Here is a tiny trained network, its code and every weight. The questions are about switching its units off for an input and a class, where a switched-off unit gives its printed mean instead of its output.

import numpy as np


def w(rows, s, z=0):
    codes = np.array(rows[::2]) - 128.0
    scale = np.full(codes.shape[1], s)
    scale[-1] = z or s
    return codes * scale


def f(y):
    return np.maximum(y, 0)


def log_softmax(a):
    a = a - a.max(-1, keepdims=True)
    return a - np.log(np.exp(a).sum(-1, keepdims=True))


def net(x, mask):
    res = np.array(x, float).reshape(1, 4) / 4 @ E
    y = f(res @ A[0][:, :-1].T + A[0][:, -1])
    res = res + np.where(mask, y, B[0][:, -1]) @ B[0][:, :-1]
    return log_softmax(res[-1] @ U[:, :-1].T + U[:, -1])


A, B = {}, {}
E = w([
[121,141,157,109],'x0',
[245,199,209,162],'x1',
[114,149,225,43],'x2',
[20,162,221,255],'x3',
],0.0075)
A[0] = w([
[94,198,13,246,214],'neuron 0',
[207,63,126,62,131],'neuron 1',
[46,65,80,99,56],'neuron 2',
[59,73,206,255,65],'neuron 3',
[220,172,148,165,2],'neuron 4',
[230,216,154,181,74],'neuron 5',
[216,37,68,50,96],'neuron 6',
[214,207,184,143,134],'neuron 7',
[153,156,2,219,159],'neuron 8',
],0.0085,0.0045)
B[0] = w([
[105,125,229,48,253],'neuron 0',
[123,105,204,119,221],'neuron 1',
[66,55,57,76,198],'neuron 2',
[254,26,204,103,242],'neuron 3',
[49,53,78,149,165],'neuron 4',
[15,40,40,29,204],'neuron 5',
[188,84,235,104,254],'neuron 6',
[36,100,167,102,218],'neuron 7',
[99,180,210,25,229],'neuron 8',
],0.0081,0.0074)
U = w([
[56,19,77,130,156],'0',
[246,53,194,162,129],'1',
[115,179,188,102,242],'2',
[131,135,168,122,234],'3',
[120,139,116,133,101],'4',
[145,254,19,222,2],'5',
[230,152,54,224,2],'6',
],0.0096,0.0069)

Each question gives the input, the list of numbers given to net, and the class t.
The units are the neurons (one row each of A and B). Each row of codes is followed by its name. A weight is (code - 128) times the scale printed after its matrix; where a second scale follows, it is the last column's (A, B and U).
mask holds one flag per neuron, in row order. A switched-off neuron (its flag False) gives its mean, the last column of its row in B, instead of its output. The means were averaged over made-up inputs and are rounded, as every weight is.
A unit's drop is (log p(t) with every unit on - log p(t) with that unit switched off) / (log p(t) with every unit on - log p(t) with every unit switched off).
The circuit of an input: a set's keep is (log p(t) with only the set's units on - log p(t) with every unit switched off) / (log p(t) with every unit on - log p(t) with every unit switched off). Starting from all 9 units, units are removed one at a time, each time the one whose removal leaves the highest keep (on an exact tie, the one counted first), for as long as the keep stays at least 0.8.
circuit, biggest first: the units of the circuit, biggest drop first
unit that matters most: the unit with the biggest drop
k most important neurons: the k neurons with the biggest drops, biggest first
drop of u: that unit's drop, to one decimal
input [-2,-2,-5,1], class 2: circuit, biggest first : [neuron 8; neuron 0]
input [-5,-5,-5,-7], class 1: circuit, biggest first : [neuron 6]
input [1,-7,-8,7], class 2: 2 most important neurons : [neuron 0; neuron 8]
input [2,7,0,-6], class 0: circuit, biggest first : [neuron 5; neuron 4]
input [1,-5,-6,-1], class 2: circuit, biggest first : [neuron 8; neuron 0]
input [-3,8,3,-7], class 0: 2 most important neurons : [neuron 5; neuron 4]
input [1,0,-6,-1], class 2: 3 most important neurons : [neuron 8; neuron 3; neuron 0]
input [4,2,4,7], class 1: 2 most important neurons : [neuron 3; neuron 8]
input [-7,-4,3,-7], class 1: 2 most important neurons : [neuron 6; neuron 5]
input [-8,2,-8,8], class 1: 2 most important neurons : [neuron 3; neuron 7]
input [-5,7,-2,-5], class 0: drop of neuron 5 : 0.5
input [-3,8,-4,4], class 0: drop of neuron 5 : 0.6
input [0,2,-4,6], class 1: drop of neuron 3 : 2.3
input [-2,-3,5,8], class 1: unit that matters most : neuron 3
